Each row comes from the steps of one path. Every step used is in the known rows, and no mark comes twice. Write the path behind each row, first mark first.
Each row is shifted at random along 7 fixed directions that mean nothing.
Known rows:
livo-liroveg-tepa-vadi-lazis-virin-givag-vufe-letemit: [ 112  -56   74  353   49  175   -7    9   26 -222 -101    5 -156  103
  286   89  -55  145  110    6   64  165   31  -57   98 -141   76  163
  161  144  154   10  -16  -31  -21   46   28   77 -280  -24 -195   27
 -183 -176  -19  -14  -48   32  210   63 -218   -3 -115   28 -197  115
 -128   98]
vadi-vufe-letemit-liroveg-livo: [ -42  179  -74  151   13 -167    1 -116  -12  162  -49 -129 -146 -210
  -64 -126  -75  -45 -100   19    4  -61  -80  -44   54 -118    7    1
  -72  -68   40   -7   82  -25   -5 -253  172   62 -241   -4   -3 -101
 -166  -54    7   78   56 -181  145  -77  -13  130  -53   77  286  -84
  -47   74]
liroveg-letemit-virin-givag-vufe-lazis-pokirem: [ 125   10  221  -64   99  116  163   18  -31  237  138  111  186 -381
  291  -76  131 -119    6   36  -87  271   81 -109   62  122    7  -76
 -134  210 -141   62  -49   74   -8  179   57  -38 -216 -209  -33   14
   14  -26   26 -310  -94  202 -132  -49 -126 -111 -177  100 -108   92
   14   62]
vadi-lazis-pokirem-rumok-kufod-virin-letemit-liroveg-tepa: [  52  -30   28 -130 -167   89   84  -92   13  199  100  -72  -16  -11
 -262  100  -30  -46  -16   69 -180  -56    4  157   11  -10   53 -217
  -20   63  -49   84  -77 -122  180   64    8  -63  -12  -37   67  -25
  224  100  -20  -66 -115  -14  -99  151  260   47   24  107  174   10
   23   22]
pokirem-liroveg-livo-rumok-kufod-letemit-virin-givag-vufe-lazis-vadi: [  -9   78  -35   96  132  -77   93   15   18  -11 -170  -75  -44  188
 -116  168  -35   62   35  -77   45   17   54 -128    8   95   13  173
    0  -57   82   -8   77  -57  -16  -80   21  150 -157  131 -235  153
 -149   30   31   50  137 -189  234 -140 -136   47  -84   77    1   -8
  -59  -42]
livo-pokirem-tepa-vadi-lazis-virin-letemit: [ -54    2  -40 -213  -33  185  -27   -1   57  288  163   36  -57  285
  -59  224  123   -2  -93 -306  -55 -164 -196   63  -33  156   83 -125
   -6  -51  -26   54   31 -134  -49   16 -122 -204  133   18 -131  192
   78   71   15    5  103   77   -8  136   22  -39 -127 -194  225  136
   29   31]
letemit-liroveg-tepa-vadi: [ 155 -250   70  -51 -125   41  290   33  -31  165 -245   40  170  -91
   33 -118 -245   14  -66  140  -88   -9   96   73  -20  -97 -104   14
 -161  114  128  103  -59  -38  268  -58   97 -161   25 -130  202  -14
  -45   80 -111   19 -150 -108  126  -43  470  -96  176  -23  176 -102
   40   57]
lazis-virin-givag-livo: [-114  151  121  261  126 -149    4  -61   62   25 -295  277  138  108
  141  184   49  126 -168   81 -102 -101   25  -30   98  114  167    2
   69 -126  -76    2  137  -59 -323  180 -140   28   23  245  164   41
 -348  -39  157  -11  211  -64  200   23 -130  238 -396 -160  167  120
 -394   15]
kufod-virin-letemit-liroveg-tepa-vadi: [ -30   37 -188   -4 -238  230 -104  -46  -74  -83  141  -32   -1 -286
    2 -307  127  -50  413  163   13   62   52 -104   33  -73   22  -50
  468  -64 -125  -12 -164  115  -16  161   26  -89  186  -97  -43  141
    6  -11  -17 -259 -137  248 -237  188 -253 -138  119  156 -125 -174
  130  -29]
tepa-vadi-virin-letemit: [  70 -114  -59 -183 -104  202  117  -55   37  196   60 -136 -122   96
 -236  -97 -104   44  -54  -96   99  -90 -228   80 -125 -174 -105  -57
  -11   39  160   -5   28  -24   99  -94  182 -155   40  -26 -156   73
  194   -5  -98   47  -44  142 -127   73  121 -105  298 -196  -39   11
  203    7]
rumok-livo-pokirem-liroveg-tepa: [ 117 -151  162 -260   75   48   95    5  -45  211  -88   74  126 -216
   37  -48 -288   -2 -171  174 -344  -30   24  147   83 -126  -32 -152
 -123  108 -109  118    1 -153  248  -41  115  -97 -103 -150  366   28
  -34   70  -48  -51  -35 -239   99 -260  257 -176   81 -155   -5  -79
   90  156]
letemit-virin-givag-livo-rumok: [  14   25  197 -148  -26 -204  192   67 -160 -204  -34 -170  146   76
 -312 -186  -24  -81 -243   48   66  -53   -4   41  -32  -61 -193    1
  -66 -148 -142   34   88 -122  -37 -109  226  126  113  144  163  -15
  157  199  -88 -116   65   20   50 -261   -3   18  199 -153 -107 -240
   94  -63]
letemit-virin-givag-vufe: [  -3  -99  118  -30  137  201   59  233   95  -95 -168    5  -72  168
 -226   40  -90  119  -64 -278 -183 -167 -214  171  -47 -137   -7  114
 -159  248  175  -13  126 -247   84   83   95 -154 -279 -134 -112   45
  107   11   22  157   78    4   93  168  135 -164  257 -295 -204   22
   41  190]
virin-letemit-liroveg-livo: [ -10  203  -74   78   33  -82   82 -176   65  312 -111  -62  -33 -164
 -198  -42 -127  -37   -5   60 -159  -90  -70   48   12  -50   55  -16
  -79  -35  -45   17  134 -119  -14 -110  171  -70 -176    3  103    9
 -140   -2   31   57   19 -225   91  -51   41  134  -53   -3  396 -122
 -124   86]
pokirem-liroveg-livo-rumok-letemit-virin-givag-vufe-lazis-vadi: [-133  137 -198  325  174  -75  -66  126  251  145 -255 -112 -332  447
 -150  425 -273  158  -43 -240 -136  -42  -43   72  -72  166  105  153
  -94  141  247  -85  208  -92 -122  -86  -52   54 -159  156 -404   36
  -87  -57   24  329   49 -158  216   90 -150  233  -38    1  243  129
 -238   81]
livo-liroveg-letemit-virin-givag-vufe-lazis: [  68  -52  115   25  104   46  173  163   25 -153 -120 -113    5  125
  279   99 -125    1  -11  -37  -52  148   74  136  -45  -41 -154  150
 -355  183   82  -37   30 -144   88  -14   64  -21 -155  -85   60  -95
  167  -27 -124  111 -135  -37   94  -31  161  -36   73  -71   75   46
   -7   -4]
kufod-livo-pokirem-tepa-vadi: [ 107 -126  -48   41 -208  -10   49 -102  -47  157 -118   73 -103 -230
 -122 -229   -7  199   79 -206   76  -16  -27 -192   23   -6   24 -138
  -17  -14    5   31 -102   37  -42  128  164   35 -140  -70 -221  228
 -242    2   42 -115   35  -27   -5  -12 -168 -222  143 -109 -238  -90
   89  146]
vadi-lazis-virin-givag-vufe-letemit: [  41   33  266  -83  134  232   50   24  -54 -155  222  256  235 -117
  486 -107  216 -123  111  118   93  203   33 -136  105   10   85  188
  256   77 -166   86   42   49  -40   82 -119 -134  -50 -141    7  102
 -116  -13   58 -257   40  180   88  -99 -185  -59 -311   53   12   69
   -8   22]
kufod-virin-letemit-liroveg: [-216  305  -75   59  -79   98 -106  -60  116  205  -23  -75 -198  209
 -336  114  -98   53  153 -196 -222 -252 -190  195  -48  -46  158 -121
  -20 -113  -24   13  133 -249 -148    4 -102 -196   60  125  -98  130
   -9   -7  120  100   72   19 -139  431 -133  140 -177   -4  431  142
 -160   52]
pokirem-rumok-liroveg-tepa: [  90  -38   94    6  -47   16   81  -63   56   59 -173   98   66    7
  -18  -73 -268   50  -60  275 -128   55  131  110   49 -110   25  -54
   89  148  -69   76    7    4  136   80   33  -26   84  -71  302  -60
   74    3   10  -41 -189  -63  -34  -25  226   53  189  -14  374 -150
 -128   77]
pokirem-tepa-vadi-vufe-letemit-virin: [ -87  178  199  -73 -215   55  -51  -55   17  372  335   25  -16  -87
  181 -262  118 -121  101 -122  -39   73    6 -104   -8   80   47  -16
   33  -16  -71   85    1  128  -35   14    3 -247   66 -120 -185  -29
   63   44  -23 -205  -47  223 -197  205 -235  124 -134   75    5 -110
   56    8]
pokirem-liroveg-tepa-vadi-lazis-virin-letemit: [  -5   73   17 -238   -9  354    3  -18   16  146  263  129  204  117
  244   49  135 -177  157  130 -132   61   33  -55   46  121  102   -6
  360   -9 -215   86   15   78   13  100 -175 -231  209  -93  105  214
  139   58  -15 -248  -56  110 -132   74  -75  -38 -219   35  288  -58
   30  -28]
vufe-letemit-virin-givag-livo-liroveg: [ 177 -140  204 -114   46   90  164   81  -16 -132 -192  145  215 -133
  189 -226 -156   29  126  240   -5   -3   76   32   79 -150  -55  161
 -160  106 -109   71   66  -65  137   19   80 -111 -117  -80  168  -31
  -87  -51   -1  -22  -26   -5  102  -96   41 -156   68 -132 -135 -120
   22  133]
liroveg-tepa-vadi-lazis-pokirem: [  77 -176 -159   28 -272   79  121  101  119  288  -31  118   -5  -60
  183  233   15    5 -175   40  -62 -206  -45    5   10  264   40 -148
  -56  271  121  -21 -111   91  105  158 -184  -90 -148  -71 -201  -14
   79  -17  -70   75  -90  134   53  161  240   -3  -93   84   90  263
   83   55]
kufod-rumok-livo-liroveg-letemit-virin-givag-vufe-lazis: [  19   91  123  170   27   20  156  -85  -11 -121  -68  -60   34  -46
  211   32  -17   12   77   62  -82  237  141  -60   15    4  -23  153
 -139   48  -95  -16   76 -140  -51   72   33  108 -222   -1   15  -22
    1  -17    5  -94  -25  -53  172  -84 -145   32 -151   95   64   29
 -108  -38]
pokirem-rumok-letemit-liroveg-tepa-vadi: [ -19   57  -91   46 -132    4 -121 -208 -103 -118  102  -20  -45 -168
  -74 -326  106  -32  278   70  146  101  101 -157   50  -63   56  -35
  389 -152 -183   14  -82   99  -68    7   67   48  191  -30    1  107
  -79   11   89 -259  -72   79 -164  170 -348  -83   44  192    6 -148
   55  -12]
letemit-virin-givag-livo: [  75 -225   69 -176   98 -155  152  178   18  -34 -225   69  242  -46
  -10  -33 -103    9 -157  116  -46 -168  -20  169  -84  -48 -156  146
 -341   51  104  -63    9  -63  141    0    2 -131   68   30  249 -215
   80  117  -49  217   52  -54  207 -146  504   -1  213 -232    9  -79
   45  -27]
vufe-lazis-vadi-virin-letemit: [   2 -129  -75 -236   93  204  101   22   36  188  -48    6    1  159
 -117   46  -13   38 -206  -83  108 -167 -253   34  -81  -46  -47   30
    3  -60   53   31   34  -91   49 -124   14 -171   96   11 -161  191
   87   19    4   48  155  183   61  -41  152 -190   62 -212  251  122
  173    9]
vufe-letemit-virin-givag-livo: [ -76  -59  186 -101  189  -12   31   16    6 -148 -164  110   50   39
  -99 -107   58  134  -64 -140   12 -221 -220  -34  110  -59   65   67
 -102  -44 -109   62  137 -284  -77   45   78 -186 -148   55  -91   83
 -213   36  192  -45  316  107  334  121 -214 -142 -121 -336    1   52
  -30  251]
lazis-pokirem-vadi-virin: [ 122   65  201  -35 -322   86  141 -115  -76  275  113  131  157 -242
   68 -214  -56  -93  -92   96    4   89  141 -174  -41   16   10 -252
  224  -44  -74  136  -53  301 -177  101  143   11  -40  -15  -83   93
   27  -33  -42 -337  -31   89 -343 -168 -217   55  -50  148 -295   -6
  -34  -41]
lazis-vadi-virin-givag-vufe-letemit-liroveg-livo-pokirem: [ -69    9 -112 -200  208 -143 -213  146 -147 -101  116 -124  -54 -374
  -80 -118  182 -130   21  -15  100  -86 -117   30   23  -55 -110  -41
   72 -152  -12  -83  -57   17    7 -298  109  119   69  -61   52 -123
  -76   -8  -47   91  101  -34  -63 -457  -82 -117  188   53 -422  -29
  230  -71]
liroveg-letemit-virin-givag-livo: [ -17  -51  180 -342  148   97   65   79  -38 -151   57   78  170 -189
   52 -262  128  -50   46   -4  -52  -32  -74  -33  103  -32  -34   22
   10   62 -255   64   80 -124    0  128  153 -235  -63 -126   44   15
   15   86   70 -185   80  149   71  -51 -187 -186   91 -248 -155 -135
  122  197]
tepa-vadi-lazis-pokirem-liroveg-letemit-virin-givag-livo: [  81  -75  -36   30   81  -71  -74   85   23  -41   31  -36   63 -195
  141  -24   50  -30  186   37    8   38  116  -90   26   24  -14    7
  -99   48    9  -88  -66  181   17   85  -20   56 -109  -13  -88 -141
   25  -32  -19  -31  -58  -18   -6  -15 -102   14   45   94 -195  -26
   36    1]
vufe-givag-livo-pokirem-rumok: [ -78   87   73 -112 -115 -110   61   10   74   50   37   27 -153   30
 -100 -118  -65   54   16 -151  -32   45   22  108  -10  100   -8 -285
   57  175 -156    3  140   76  -95   43  112  -12 -141   32 -125  -70
   43   36    6   93 -179  -37 -259   85 -168  127  330  -39   -2  -32
  -39  131]
virin-givag-vufe-lazis: [ -41   50   28  176   51   -8  104  106   40 -146 -113  147  147   44
  471  114   50  -26  -11  133   12  158  113   33  -27  119  -36  141
  -85  104  -12  -80   11    4  -46  112 -139   30  -43   12  140   16
  -34  -27  -42   45  -73  -31   58  -49  145   77 -160   19  289  107
 -100 -123]
givag-livo-liroveg-tepa-vadi-lazis: [  95 -216 -142   -4 -271  103  162  124  -24 -149  -82   61  128   11
  374   41   97  -22  -50  213   63 -173   79 -100   93   82  -59   38
  111   58  -37   14 -101   -1  140   75  -77  -23  -34  -31  -28   52
   58   16 -126  -38  -54   23  271  -47  122 -113   -4   65  112   66
  132   11]
vufe-letemit-liroveg-livo-rumok: [  35    7  -21 -216  -30   17   32  -80   -6   -9  136  128  188 -311
 -238 -199  -23  -87    0  268  141  -16   13  -85  -10   38  -11  184
   91   62 -151   37  103  135   93  -50    2  -78  104 -114    4   29
  -90   57  -28   29    8   94   71 -111   77  -58   26   73  186 -320
  111   73]
tepa-vadi-vufe-givag-livo-rumok-kufod-virin-letemit: [ -25   -5 -140   -5  -99  -85   38  -95   67  114   22  -80  -98  309
 -278  163   27  131 -103  -91  101 -181 -153   80 -114  -66  -25  -73
  -64  -83  277  -61   84  -32  102  -14  -82   22  111  220  -69    1
   40   48  -11  233   48   35   41  210  314  155  154 -101  -37  143
   -4 -175]
givag-vufe-letemit-liroveg-livo-rumok-kufod: [ 128   67   76 -411 -153  -48  219   -9 -108 -106  322 -154   29 -222
 -146 -221   49 -198  -26  147   80   86   35   42   -2   -6 -189  -29
  -43  116  -84   46  121   34  293 -162  287   13  -74 -133  157 -109
  188  159 -169  -77 -167 -156  -88 -320  161   59  379   63 -131 -267
  299  -90]
lazis-vadi-vufe-givag-livo-rumok: [ 103 -132  -61  -87  -44    4  233  244   23  -20  -93  -17   27   67
  -75 -118 -173   15 -307   37   63   62   33   14  -44  -29 -158   -2
   76  206   88   42  107  198  180  -88  144   58 -160  -24  -67  -25
   74   64 -131  155 -158  -26   25 -265  272  -31  562  -44  -38 -179
  133   57]
givag-vufe-lazis-virin-letemit-liroveg: [  65  -91   61 -418  214  344  231  239  -49   89   30 -100   90  116
 -182  -26 -110 -122  -57 -193 -168   32 -154  187  -46 -139 -113   33
 -258  109  -24  139  110 -249  247 -220  138 -299  -29 -202  137   86
  239  118  -13    2  -18  -69    6  -13  343 -256  254 -130  468  -43
  148  140]
pokirem-vadi-virin-givag: [  56 -115  181 -117 -109  116   58   11  -45 -333  -83  153  202    2
   46 -225 -117  -27   56   83  150   44   83   10  -84  -95  -49   24
  163  -11   -5   18  -44  155  -53   89   -2  -23   37  -27  110   90
   79   -4  -29  -59   20   29 -192 -140   73 -116  173 -148 -347 -151
   52  -40]
kufod-livo-rumok-liroveg-letemit-virin-givag-vufe: [ -38  107  130  -92  359  -16 -140   44 -100 -309   17   41  195    6
 -211  -51  246  -31   16   13  -40  -58  -40  -93   49  -89   15  263
   64 -133  -97   -8   78 -118  -27   32  -50   25  165  -68  178   47
   23   64  137  -96  195   59   91 -126 -157 -130  -79    0 -176  -72
   24  -42]
virin-givag-letemit-liroveg-livo-pokirem-vadi-vufe: [  15  -17  -31  -73   33  115  -74   64   24  -78  133   10 -108   -5
 -140 -159 -117  -89  -41 -123 -173  119    9   66  -67 -121    2  -48
  -62  169   78   51   19  145  121  -70  168   16 -264 -150 -199  -77
    1  -86  -55  153 -119 -284 -325  -81   79  -61  261  -19 -312 -132
  100  120]
rumok-liroveg-livo-pokirem-tepa-vadi-vufe-givag-letemit: [ -72  116   19  217  117 -145 -181 -195  123  113  108  198  -85   71
  189    1   -8  112  116 -133  -41   73   10 -140   57   -1  196   -1
   29  -20  -38   88   80  124  -83   86  -97   15 -104  -40    6    6
 -373 -167  178   74    5 -180  -84   39 -202   72 -207    1 -123  114
 -231   81]
letemit-virin-givag-livo-rumok-liroveg-tepa-vadi-vufe-lazis-pokirem: [   9  -54 -161  147  -43   15  -37  174   67   87    3  -29  -66  -73
   28   99   19  -18 -100  111  -39  156   68  -24   37  174  -19 -115
  -97  242  116  -58  -97  197  111   86  -44  137  -47  -34 -109 -169
  127  -99  -51   16 -181  153 -139   77   55   37  169  135  -50   19
   13   20]
vadi-virin-letemit-liroveg-tepa: [ -48   74  -80    3    6   37 -195 -105    1  114   61   16   54 -144
  -72   10   31  -44  -19  248 -121  -72   -3  129  -16  -96   42   -8
  190 -153  -65   -9 -115   20   44    7  -52  -75  244  -18  299  -39
   23  -17  -19   27  -39   21 -128   -2  150   25  -77   86  148  -94
   12  -93]

Write each row's path:
[ -71   -7  -95   26   98  -99 -220    5  -51  -42   13  -38  -50  -28
  282   59  195   65    9  -87  189  -62   21 -189  124   64  -36  -75
  -69 -142 -164   -4  -30  -17 -133  -13   -2   28   88    0  -48   15
  -77  -94    6  -82   78  125   -4  -45 -341  -72 -259  -27 -147  116
   67   26]  vufe-lazis-pokirem-tepa-vadi-virin-givag-livo-liroveg-letemit
[ 141 -252  218 -120  159 -142    6   93  -14  515  -31  197  184 -230
  106  -79  -56   37 -244  -92  -47   76   50   14  -20  -39  -21  -40
 -384   11   68  117  -87   48  195  -72   67  -65   -5 -110   47  -80
 -203   80  -36   44   34 -126   70 -386  405  -60   59 -151 -130 -103
   34   60]  lazis-vadi-vufe-letemit-virin-givag-livo-pokirem-tepa
[-149    9  171 -257 -151  -26  -10 -134   -6  317  184   42    6  124
 -158   53    9  -57  -96   -9   -3  -78  -36   78  -12   78   28 -207
   44  -74  -45  131   80  -73  -29 -122  -13 -186  416    6   60  -50
   91   86  -26  -36  -22  112 -150   63  -37  113 -114   35  -69  105
  -27   19]  livo-pokirem-rumok-letemit-liroveg-tepa-vadi-virin
[-114   59  -21  309  -80   67   71   68   93 -118 -158 -116 -233  313
  -10  104  -97  119 -125  -68  -44  171   22  -23   86   49   37  -72
  -66  153  116   20   67  -71    0   47   87  136 -181   82 -226    5
    8 -108  -16    5  -90   19  102  221 -175   78  127  -53  197   -5
 -167  151]  letemit-virin-givag-livo-rumok-liroveg-tepa-vadi-vufe-lazis
[ -62  155  189  100  143  -40 -110  -36  -94  -60  138  -54  -65  -44
  264  -62   86  -25  166   94  -53  235   40  -86  112  -79   10   -3
  204  -32  -48   38   18  -19  -61  -94  128   17  -22  -28   26  -24
 -141  -34  -37 -154  -51  -39  -66 -238 -420  102 -228  134 -384   57
  -10   -2]  kufod-livo-pokirem-liroveg-tepa-vadi-virin-givag-vufe-letemit
[ -43   85  114 -126  145   24  -31  -47 -126 -299   55   49   80   11
   75 -100   42 -156   49  -72   71  258   81  -19   35   32   39  -47
   88 -127 -119   35    1   13 -149  -88  -12  134   42   12  194   65
  -61  -10  109 -133   86 -105 -101 -162 -155  -89  -41  -56 -149  -89
 -107   -4]  rumok-letemit-liroveg-livo-pokirem-vadi-vufe-lazis-virin-givag
[  72 -216  204   62   -1  -68  184 -112   -9  -11 -204 -103  -63  177
 -227   30 -295   83  -74  -84  165  178   23  112  -52 -110  -46 -110
 -253   70  172   53  -17 -108   48 -130  112   97  -10   40   51  -70
  103    3   -2   25  -68  -26   -4   29  187  -19  130  -89 -137   52
 -101   77]  vufe-lazis-pokirem-rumok-letemit-liroveg-tepa-vadi-virin-givag
[  87  -41   -6  -28  -33  182   21  -27   59  137  -17  108  158   72
   25  156 -130  -63  -50  166 -265   31  138  141  -40   10   85   39
   82   30   12  102  -90   28  121   75  -95 -194   82  -55  177    1
   38   36  -39   48  -98 -141   22    9  331   58  -87  103  351  -86
 -125   10]  pokirem-vadi-lazis-virin-letemit-liroveg-tepa
[ 144 -217  269 -358   -3  -86  138 -149 -120 -352  209   28  134  -71
 -218 -235  -68  -35  168   81  121   89   16  121 -136 -208 -120   61
 -185  -19  -94   10  -71   -5   56   92   34   81  177  -11  105  -99
  147   93  -12  -42  -44   18 -265  -89  226 -125  110 -167 -515  -48
  153 -139]  livo-pokirem-rumok-kufod-virin-givag-letemit
[ 176 -120   15  218  -80  -97  208  143  -94   67  -75 -315 -151  -25
  112   77 -104  -72 -129 -120  -11   83   13   56   22  -69 -130 -167
 -229  123  209   13 -150  -79  161 -203  191  177 -366  -23  -81 -148
  138   10 -143  -52 -164 -130   71 -172  142   35  111  183  -94  208
   88  -13]  virin-givag-vufe-letemit-liroveg-tepa-vadi-lazis-pokirem
[-104   29 -100  132   48  -14  -82   -1  -80 -107   39    1   -1  154
  135  159  135  -36 -160    4   17   57   46  -83  -14   59    5   95
   52 -220   40  -20 -112  119 -161  -50 -199  119  264   92   73  -45
  -14  -57   13    2   95   56   12  132   56   39 -293   92  245   88
 -109 -163]  givag-letemit-liroveg-tepa-vadi-vufe-lazis-virin
[  31  -70 -123  -55 -281   -4  133   36   79  362   49  -61  -53  102
  -46  355   27  -40 -104  -53 -130 -259  -76  132  -27  215   30 -253
 -233  105  182    8  -84  -90  164   38 -183  -95  -16   48  -97  -70
  185   71  -65   89  -61   22   13  209  356  144 -132  136  127  343
   39  -78]  rumok-kufod-virin-letemit-liroveg-tepa-vadi-lazis-pokirem
[ -71   -9  -63   65  287  -60 -175   93   48 -333  -51   29   61  160
   36  226   96   66  -18   -9  143  -14    4   25  -57   41  -23  282
 -199  -27   86 -131   18  -33    2   24 -248   76  193   34   52  -51
   26  -51   55  203  104   94  185   88  109  -47  -89   -6  253   84
  -48 -117]  livo-rumok-liroveg-letemit-virin-givag-vufe-lazis
[ -90  -91 -105   48   12   62   21  140   20 -147  -35  -31   32  144
  245  199   31    4   81   90   86  130   61   62  -50   43 -111  190
  -71   94  152  -61  -94  -66  104   -7 -102  -87  117  -10   37  -89
   74  -13 -108  204 -104   -6  116    2  216   17  -48  110   46   97
   17  -77]  kufod-letemit-liroveg-tepa-vadi-virin-givag-vufe-lazis
[ -24  105   45  175  119   15  -73  167  132  195 -112   -5  -61  113
   85  220 -221   35  125 -128 -230    4   43   67  -26   83   75  -85
 -263  165   72  -50   80   40  -12   22 -123   37 -247  -16  -23   17
   54  -80   21   84  -44 -158 -170  198  -18   65 -144   65  141  115
 -121   50]  letemit-virin-givag-vufe-lazis-pokirem-liroveg
[  64  -80  116 -159 -195  131  134  -10   71 -278  -77   58   24  -22
 -253  -83 -277   82  258  114   42    5   29  101  -30  -79   11  -40
   31  228   48  -35   95    9   85  219  -17   52 -123  -33   38   97
  105   28  -44   42  -71   -8  -93   76  172  -49  293 -220 -369 -245
    3   72]  pokirem-liroveg-livo-rumok-kufod-virin-givag
[ -58  -76 -345 -240    6   77 -104  101   -7   59   80  -93   12  -74
 -179    4  139  -99   73 -150   65 -249 -149  -71  -16   72  -38   78
   23  -88  -35  -32  -19  -41   92 -147  -27 -182   92 -123   -7   51
  132  104  -16   99  138  -45  165  -33  185 -143  132  -41  305 -191
  194   58]  pokirem-tepa-vadi-lazis-virin-letemit-liroveg-livo
[ 142  -60 -125  -36 -215  -61   -7 -237   86  255  264   28 -116  -91
    6  -27  -53  -61   79  119  148  168  101    0  -86   92   49  -73
  114  178    8  -61  -73  229   32   71  -55   46  124  -18 -146 -137
  171    9    7  -20 -262  111 -200  152   11  135   63  244   29   73
   28  -52]  liroveg-tepa-vadi-lazis-pokirem-rumok-letemit
[ -69   53   22  236  130 -103  -46 -116  -82 -347  -13  -42  -27  235
  197   88   10  -26  -57   91 -104  153   84  -23   32  -36  -13  202
    9 -178  -71   -5  -56  -57 -178   -9  -80  156  112  133  157  -98
  -38  -88   16  -53   58 -112   21  -53 -160   94 -345  -35 -196  109
 -119 -149]  rumok-livo-liroveg-tepa-vadi-vufe-lazis-virin-givag-letemit
[ -39 -124  -73 -374  -76   -7   45  175  -80 -176  192 -118  -19  216
   59  110   94 -141  -15 -171   81  -15   22   84   -1  152  -94 -129
  120  -31  -36   26  -33   12   26 -157 -116  -79  255    6  126 -136
  292  158  -30   58  -60   35   54  -40   89  -17  256   68   14   67
   67  -20]  vufe-givag-livo-pokirem-rumok-letemit-liroveg-tepa-vadi-lazis-virin
[ -58   51  -62  183  -78 -299  -17  -19   19  392   45 -144  -78  147
  -49  160   26   -9  -62 -251   48   44   30  -98  -68  234  -44  -40
 -243  -26  102   -6   24  -68  -76  -76   69   20  117   64  -93  -51
   29  120  -55  -18    2  -32   61  -47  -44  223 -136   46  -63   22
  -81  -66]  liroveg-livo-rumok-letemit-virin-givag-vufe-lazis-pokirem-tepa-vadi
